[[-.42, .32, -.05, .49, -.33, -.12, -.50, -.37, .08, .01, -.35, -.36, -.15],
[.38, -.10, .03, -.24, .33, -.03, .55, .33, .24, .37, .60, .66, -.05],
[.42, -.10, .05, -.27, .35, -.01, .57, .37, .20, .31, .59, .63, -.01],
[-.45, .15, -.07, .43, -.32, -.13, -.48, -.29, .19, .01, -.29, -.25, -.12],
[.40, -.20, .04, -.33, .37, -.01, .58, .42, .23, .32, .63, .69, .00]]
:
[[.40, -.20, .04, -.33, .37, -.01, .58, .42, .23, .32, .63, .69, .00],
[-.45, .15, -.07, .43, -.32, -.13, -.48, -.29, .19, .01, -.29, -.25, -.12],
[.42, -.10, .05, -.27, .35, -.01, .57, .37, .20, .31, .59, .63, -.01],
[.38, -.10, .03, -.24, .33, -.03, .55, .33, .24, .37, .60, .66, -.05],
[-.42, .32, -.05, .49, -.33, -.12, -.50, -.37, .08, .01, -.35, -.36, -.15]]

[[-.73, -.57, .14, .65, -.69, -.34],
[.30, .33, -.28, -.32, .30, .15],
[-.35, -.32, .07, .42, -.26, -.15],
[-.36, -.34, .07, .42, -.30, -.15],
[.35, .33, -.34, -.35, .40, .15]]
:
[[.35, .33, -.34, -.35, .40, .15],
[-.36, -.34, .07, .42, -.30, -.15],
[-.35, -.32, .07, .42, -.26, -.15],
[.30, .33, -.28, -.32, .30, .15],
[-.73, -.57, .14, .65, -.69, -.34]]

[[.02, .58, -.36, .58, .74, .83, .12, .62, .25, .51, -.57, .56, .68, -.66, .09],
[-.38, .76, .14, -.31, -.22, .37, -.87, .33, .09, -.55, -.45, -.20, .28, -.09, .39]]
:
[[-.38, .76, .14, -.31, -.22, .37, -.87, .33, .09, -.55, -.45, -.20, .28, -.09, .39],
[.02, .58, -.36, .58, .74, .83, .12, .62, .25, .51, -.57, .56, .68, -.66, .09]]

[[-.03, -.04, .25, .01, -.05, .04, -.21, -.11, -.15, .27, .20, .20, .07, .01, .00, -.01],
[-.02, -.04, .25, .00, -.05, .03, -.21, -.12, -.16, .28, .18, .64, .07, .02, -.01, .00],
[-.02, -.03, .25, .01, -.05, .04, -.21, -.12, -.15, .28, .19, .20, .08, .01, .00, .00],
[-.02, -.03, .25, .00, -.05, .04, -.20, -.11, -.15, .28, .19, .21, .09, .02, .00, .00],
[-.03, -.02, .25, .00, -.05, .04, -.22, -.12, -.16, .28, .19, .21, .07, .01, .00, .00],
[-.03, -.03, .26, .01, -.05, -.55, -.21, -.12, -.15, .15, .19, .21, .08, .02, .00, .00]]
:
[[-.03, -.03, .26, .01, -.05, -.55, -.21, -.12, -.15, .15, .19, .21, .08, .02, .00, .00],
[-.03, -.02, .25, .00, -.05, .04, -.22, -.12, -.16, .28, .19, .21, .07, .01, .00, .00],
[-.02, -.03, .25, .00, -.05, .04, -.20, -.11, -.15, .28, .19, .21, .09, .02, .00, .00],
[-.02, -.03, .25, .01, -.05, .04, -.21, -.12, -.15, .28, .19, .20, .08, .01, .00, .00],
[-.02, -.04, .25, .00, -.05, .03, -.21, -.12, -.16, .28, .18, .64, .07, .02, -.01, .00],
[-.03, -.04, .25, .01, -.05, .04, -.21, -.11, -.15, .27, .20, .20, .07, .01, .00, -.01]]

[[-.66, .60, .02, -.73, -.10, .38, -.30, .15, -.73, .58],
[-.58, .59, .09, -.87, -.03, .41, -.32, .23, -.78, .62],
[-.55, .33, .09, -.71, -.15, .25, -.41, .20, -.67, .35],
[-.42, .32, .04, -.40, -.07, .39, -.37, .15, -.43, .30],
[.14, -.57, -.03, .00, .01, -.44, -.06, -.13, .07, -.49],
[.33, -.49, -.19, .35, .02, -.35, .23, -.30, .35, -.49],
[-.69, .58, .08, -.75, -.12, .31, -.38, .21, -.74, .57],
[-.40, .20, .04, -.41, -.15, .04, -.27, .14, -.40, .22],
[.48, -.69, -.10, .51, .02, -.30, .15, -.23, .49, -.67]]
:
[[.48, -.69, -.10, .51, .02, -.30, .15, -.23, .49, -.67],
[-.40, .20, .04, -.41, -.15, .04, -.27, .14, -.40, .22],
[-.69, .58, .08, -.75, -.12, .31, -.38, .21, -.74, .57],
[.33, -.49, -.19, .35, .02, -.35, .23, -.30, .35, -.49],
[.14, -.57, -.03, .00, .01, -.44, -.06, -.13, .07, -.49],
[-.42, .32, .04, -.40, -.07, .39, -.37, .15, -.43, .30],
[-.55, .33, .09, -.71, -.15, .25, -.41, .20, -.67, .35],
[-.58, .59, .09, -.87, -.03, .41, -.32, .23, -.78, .62],
[-.66, .60, .02, -.73, -.10, .38, -.30, .15, -.73, .58]]

[[.48, .57, .29, .56, -.28, .41, .21, .35],
[.65, .51, .18, .20, -.14, .25, -.52, -.16]]
:
[[.65, .51, .18, .20, -.14, .25, -.52, -.16],
[.48, .57, .29, .56, -.28, .41, .21, .35]]
